Below are the code and all the weights of a small trained network. Each question names an input and a class and asks about switching units off, where a switched-off unit gives its printed mean instead of its output.

import numpy as np


def w(rows, s, z=0):
    codes = np.array(rows[::2]) - 128.0
    scale = np.full(codes.shape[1], s)
    scale[-1] = z or s
    return codes * scale


def f(y):
    return np.maximum(y, 0)


def log_softmax(a):
    a = a - a.max(-1, keepdims=True)
    return a - np.log(np.exp(a).sum(-1, keepdims=True))


def net(x, mask):
    res = np.array(x, float).reshape(1, 5) / 4 @ E
    y = f(res @ A[0][:, :-1].T + A[0][:, -1])
    res = res + np.where(mask, y, B[0][:, -1]) @ B[0][:, :-1]
    return log_softmax(res[-1] @ U[:, :-1].T + U[:, -1])


A, B = {}, {}
E = w([
[253,24,199,99,59,78,243,177,91],'x0',
[140,244,103,161,147,49,78,60,170],'x1',
[222,13,136,139,105,72,37,141,90],'x2',
[74,115,25,255,163,210,165,50,193],'x3',
[206,122,74,94,230,90,233,163,184],'x4',
],0.0078)
A[0] = w([
[155,208,107,56,195,78,49,149,131,163],'neuron 0',
[134,110,125,151,109,149,145,141,110,3],'neuron 1',
[125,182,137,76,164,104,89,143,131,99],'neuron 2',
[120,163,240,61,83,95,23,144,96,125],'neuron 3',
[141,123,104,70,163,123,202,141,122,183],'neuron 4',
[111,156,201,59,106,125,104,150,114,127],'neuron 5',
[52,112,82,161,134,204,98,132,126,140],'neuron 6',
[201,2,142,86,134,103,174,158,120,165],'neuron 7',
[178,38,133,89,140,103,166,142,124,150],'neuron 8',
[112,146,69,127,169,164,179,133,139,1],'neuron 9',
[170,108,107,121,163,105,163,138,131,97],'neuron 10',
[125,68,149,184,97,166,180,111,128,28],'neuron 11',
[145,74,127,117,136,135,114,141,125,217],'neuron 12',
[116,110,149,46,158,146,124,176,127,101],'neuron 13',
[142,38,170,140,87,117,2,129,101,140],'neuron 14',
[73,85,72,154,156,203,87,129,136,176],'neuron 15',
[190,145,113,169,135,70,117,113,142,163],'neuron 16',
[130,138,155,167,66,102,120,111,128,85],'neuron 17',
[102,148,198,90,94,107,61,129,115,147],'neuron 18',
[125,174,144,126,121,143,164,121,115,100],'neuron 19',
[210,165,112,190,111,47,119,94,139,180],'neuron 20',
[147,86,160,129,97,111,60,139,113,171],'neuron 21',
],0.012,0.0035)
B[0] = w([
[88,97,27,71,116,114,200,131,136,209],'neuron 0',
[140,109,101,103,143,115,136,140,131,142],'neuron 1',
[123,117,71,89,138,113,161,149,124,173],'neuron 2',
[130,211,190,169,127,195,45,105,56,231],'neuron 3',
[157,127,163,167,124,72,177,113,205,192],'neuron 4',
[93,160,140,110,123,133,153,132,21,186],'neuron 5',
[133,42,100,65,135,134,73,120,69,210],'neuron 6',
[161,4,230,149,138,190,160,142,134,254],'neuron 7',
[144,54,183,136,126,203,160,137,143,217],'neuron 8',
[159,132,153,189,111,88,30,113,201,179],'neuron 9',
[124,79,131,148,126,153,134,143,161,170],'neuron 10',
[106,72,78,116,141,132,154,152,145,173],'neuron 11',
[96,57,148,129,90,82,133,144,78,174],'neuron 12',
[146,157,185,130,127,83,91,96,97,172],'neuron 13',
[131,62,88,136,134,100,40,77,218,235],'neuron 14',
[105,79,113,82,119,111,64,73,58,210],'neuron 15',
[105,144,106,97,116,64,132,114,119,169],'neuron 16',
[113,137,166,125,139,106,101,100,81,157],'neuron 17',
[153,154,143,158,124,183,50,181,91,193],'neuron 18',
[103,87,91,175,127,120,148,177,125,151],'neuron 19',
[146,162,157,101,138,4,118,110,110,185],'neuron 20',
[111,92,116,143,140,133,60,99,153,196],'neuron 21',
],0.019,0.017)
U = w([
[151,47,111,93,155,167,242,174,128,120],'0',
[195,170,126,74,196,222,139,106,114,4],'1',
[80,194,2,53,167,19,148,91,101,194],'2',
[85,234,83,129,134,221,104,133,21,62],'3',
[157,130,91,182,156,103,224,162,200,83],'4',
[189,121,224,171,136,157,146,108,48,187],'5',
[109,27,70,129,150,144,67,54,112,193],'6',
],0.0081,0.0022)

Each question gives the input, the list of numbers given to net, and the class t.
The units are the neurons (one row each of A and B). Each row of codes is followed by its name. A weight is (code - 128) times the scale printed after its matrix; where a second scale follows, it is the last column's (A, B and U).
mask holds one flag per neuron, in row order. A switched-off neuron (its flag False) gives its mean, the last column of its row in B, instead of its output. The means were averaged over made-up inputs and are rounded, as every weight is.
A unit's drop is (log p(t) with every unit on - log p(t) with that unit switched off) / (log p(t) with every unit on - log p(t) with every unit switched off).
The circuit of an input: a set's keep is (log p(t) with only the set's units on - log p(t) with every unit switched off) / (log p(t) with every unit on - log p(t) with every unit switched off). Starting from the 12 units with the biggest drops (on a tie, the unit counted first), units are removed one at a time, each time the one whose removal leaves the highest keep (on an exact tie, the one counted first), for as long as the keep stays at least 0.8.
units of the circuit, in order: the units of the circuit, biggest drop first
most important unit: the unit with the biggest drop
k most important neurons: the k neurons with the biggest drops, biggest first
drop when u is switched off: that unit's drop, to one decimal
input [-3,-7,0,-3,5], class 5: most important unit : neuron 13
input [-4,2,3,-8,7], class 0: units of the circuit, in order : neuron 0; neuron 14
input [4,7,-1,4,5], class 2: units of the circuit, in order : neuron 7; neuron 20
input [7,4,-6,-1,4], class 4: units of the circuit, in order : neuron 4; neuron 6; neuron 15
input [-5,2,-7,-1,-5], class 3: units of the circuit, in order : neuron 14; neuron 7
input [7,-3,-1,-4,3], class 5: 2 most important neurons : neuron 0; neuron 13
input [-2,0,-7,-2,-1], class 2: 4 most important neurons : neuron 7; neuron 3; neuron 8; neuron 14
input [-8,-3,0,-1,7], class 2: 2 most important neurons : neuron 7; neuron 8
input [-1,-4,3,-8,-6], class 5: 3 most important neurons : neuron 3; neuron 5; neuron 14
input [4,6,7,-6,5], class 5: 2 most important neurons : neuron 7; neuron 3
input [-6,3,-5,-4,-4], class 3: drop when neuron 2 is switched off : 0.0
input [6,4,3,-7,8], class 0: drop when neuron 10 is switched off : 0.2
input [5,2,6,-7,0], class 5: drop when neuron 3 is switched off : 0.3
input [6,-3,5,-3,0], class 5: most important unit : neuron 7
input [3,7,-3,3,-1], class 2: drop when neuron 7 is switched off : 0.1
